Below are the code and all the weights of a small trained network. Each question names an input and a class and asks about switching units off, where a switched-off unit gives its printed mean instead of its output.

import numpy as np


def w(rows, s, z=0):
    codes = np.array(rows[::2]) - 128.0
    scale = np.full(codes.shape[1], s)
    scale[-1] = z or s
    return codes * scale


def f(y):
    return np.maximum(y, 0)


def log_softmax(a):
    a = a - a.max(-1, keepdims=True)
    return a - np.log(np.exp(a).sum(-1, keepdims=True))


def net(x, mask):
    res = np.array(x, float).reshape(1, 5) / 4 @ E
    y = f(res @ A[0][:, :-1].T + A[0][:, -1])
    res = res + np.where(mask, y, B[0][:, -1]) @ B[0][:, :-1]
    return log_softmax(res[-1] @ U[:, :-1].T + U[:, -1])


A, B = {}, {}
E = w([
[127,9,206],'x0',
[169,98,1],'x1',
[126,127,128],'x2',
[234,131,186],'x3',
[128,128,129],'x4',
],0.0083)
A[0] = w([
[84,140,111,130],'n0',
[97,221,106,141],'n1',
[118,138,120,137],'n2',
[118,100,131,84],'n3',
[129,139,173,54],'n4',
[170,205,79,90],'n5',
[89,29,128,68],'n6',
[117,178,129,77],'n7',
[160,121,79,39],'n8',
[72,177,194,113],'n9',
[50,95,104,171],'n10',
[147,133,138,228],'n11',
[100,93,166,64],'n12',
[161,111,29,134],'n13',
[103,132,115,185],'n14',
[101,175,166,158],'n15',
[115,89,49,165],'n16',
[179,111,105,132],'n17',
[91,176,202,146],'n18',
[131,166,165,177],'n19',
[128,157,114,75],'n20',
[120,90,85,136],'n21',
[152,121,86,23],'n22',
[96,81,146,99],'n23',
[114,73,127,101],'n24',
[135,155,95,135],'n25',
[123,208,104,33],'n26',
[123,106,136,101],'n27',
[29,100,76,204],'n28',
[160,129,60,124],'n29',
[165,21,115,120],'n30',
[118,159,127,87],'n31',
[98,61,152,83],'n32',
[146,90,98,91],'n33',
[130,222,89,73],'n34',
[138,158,104,109],'n35',
[100,151,157,53],'n36',
[152,51,140,62],'n37',
[159,112,98,195],'n38',
[250,142,128,254],'n39',
[187,120,222,212],'n40',
],0.016,0.003)
B[0] = w([
[96,141,197,166],'n0',
[175,120,151,212],'n1',
[149,178,215,143],'n2',
[184,194,129,148],'n3',
[143,131,102,165],'n4',
[149,183,154,212],'n5',
[218,158,140,209],'n6',
[170,181,127,160],'n7',
[143,107,75,172],'n8',
[170,57,36,206],'n9',
[1,144,211,203],'n10',
[52,133,135,163],'n11',
[163,139,116,175],'n12',
[150,56,124,235],'n13',
[102,131,180,160],'n14',
[94,67,42,182],'n15',
[147,69,141,219],'n16',
[68,21,124,172],'n17',
[142,63,35,213],'n18',
[84,24,132,177],'n19',
[192,148,168,151],'n20',
[127,88,108,181],'n21',
[142,119,42,161],'n22',
[185,214,97,176],'n23',
[175,247,124,173],'n24',
[131,187,158,172],'n25',
[158,172,111,189],'n26',
[143,175,110,147],'n27',
[70,112,197,235],'n28',
[122,87,102,201],'n29',
[163,188,159,220],'n30',
[198,122,117,148],'n31',
[160,157,91,193],'n32',
[145,61,61,167],'n33',
[194,135,137,213],'n34',
[157,172,164,163],'n35',
[191,57,84,155],'n36',
[247,176,137,192],'n37',
[94,93,135,178],'n38',
[3,120,241,236],'n39',
[99,121,144,252],'n40',
],0.0055,0.011)
U = w([
[140,77,40,64],'0',
[180,249,116,49],'1',
[106,149,128,255],'2',
[59,154,180,90],'3',
],0.012,0.0052)

Each question gives the input, the list of numbers given to net, and the class t.
The units are the neurons (one row each of A and B). Each row of codes is followed by its name. A weight is (code - 128) times the scale printed after its matrix; where a second scale follows, it is the last column's (A, B and U).
mask holds one flag per neuron, in row order. A switched-off neuron (its flag False) gives its mean, the last column of its row in B, instead of its output. The means were averaged over made-up inputs and are rounded, as every weight is.
A unit's drop is (log p(t) with every unit on - log p(t) with that unit switched off) / (log p(t) with every unit on - log p(t) with every unit switched off).
The circuit of an input: a set's keep is (log p(t) with only the set's units on - log p(t) with every unit switched off) / (log p(t) with every unit on - log p(t) with every unit switched off). Starting from the 12 units with the biggest drops (on a tie, the unit counted first), units are removed one at a time, each time the one whose removal leaves the highest keep (on an exact tie, the one counted first), for as long as the keep stays at least 0.8.
circuit, biggest first: the units of the circuit, biggest drop first
unit that matters most: the unit with the biggest drop
k most important neurons: the k neurons with the biggest drops, biggest first
drop of u: that unit's drop, to one decimal
input [1,2,3,-8,1], class 3: 2 most important neurons	[n10 n28]
input [3,-5,-2,5,-3], class 0: unit that matters most	n18
input [-1,-7,-4,6,4], class 0: circuit, biggest first	[n18 n9]
input [0,6,1,-8,7], class 3: circuit, biggest first	[n10 n28]
input [7,4,6,5,6], class 1: circuit, biggest first	[n37 n30]
input [-3,-5,-5,4,-3], class 0: circuit, biggest first	[n18 n9 n15]
input [-7,-8,-2,-8,3], class 0: 3 most important neurons	[n9 n18 n15]
input [8,-8,-1,2,-1], class 0: 2 most important neurons	[n18 n9]
input [6,3,4,-8,-4], class 3: 2 most important neurons	[n10 n28]
input [-8,7,-7,-6,1], class 1: 2 most important neurons	[n5 n25]
input [7,3,-6,6,6], class 1: 2 most important neurons	[n37 n30]
input [-5,-7,-1,7,7], class 0: drop of n10	0.1
input [-5,-1,7,8,-3], class 3: drop of n39	0.5
input [4,2,-3,-7,-2], class 3: drop of n10	0.4
input [-2,4,1,8,-3], class 3: circuit, biggest first	[n39]
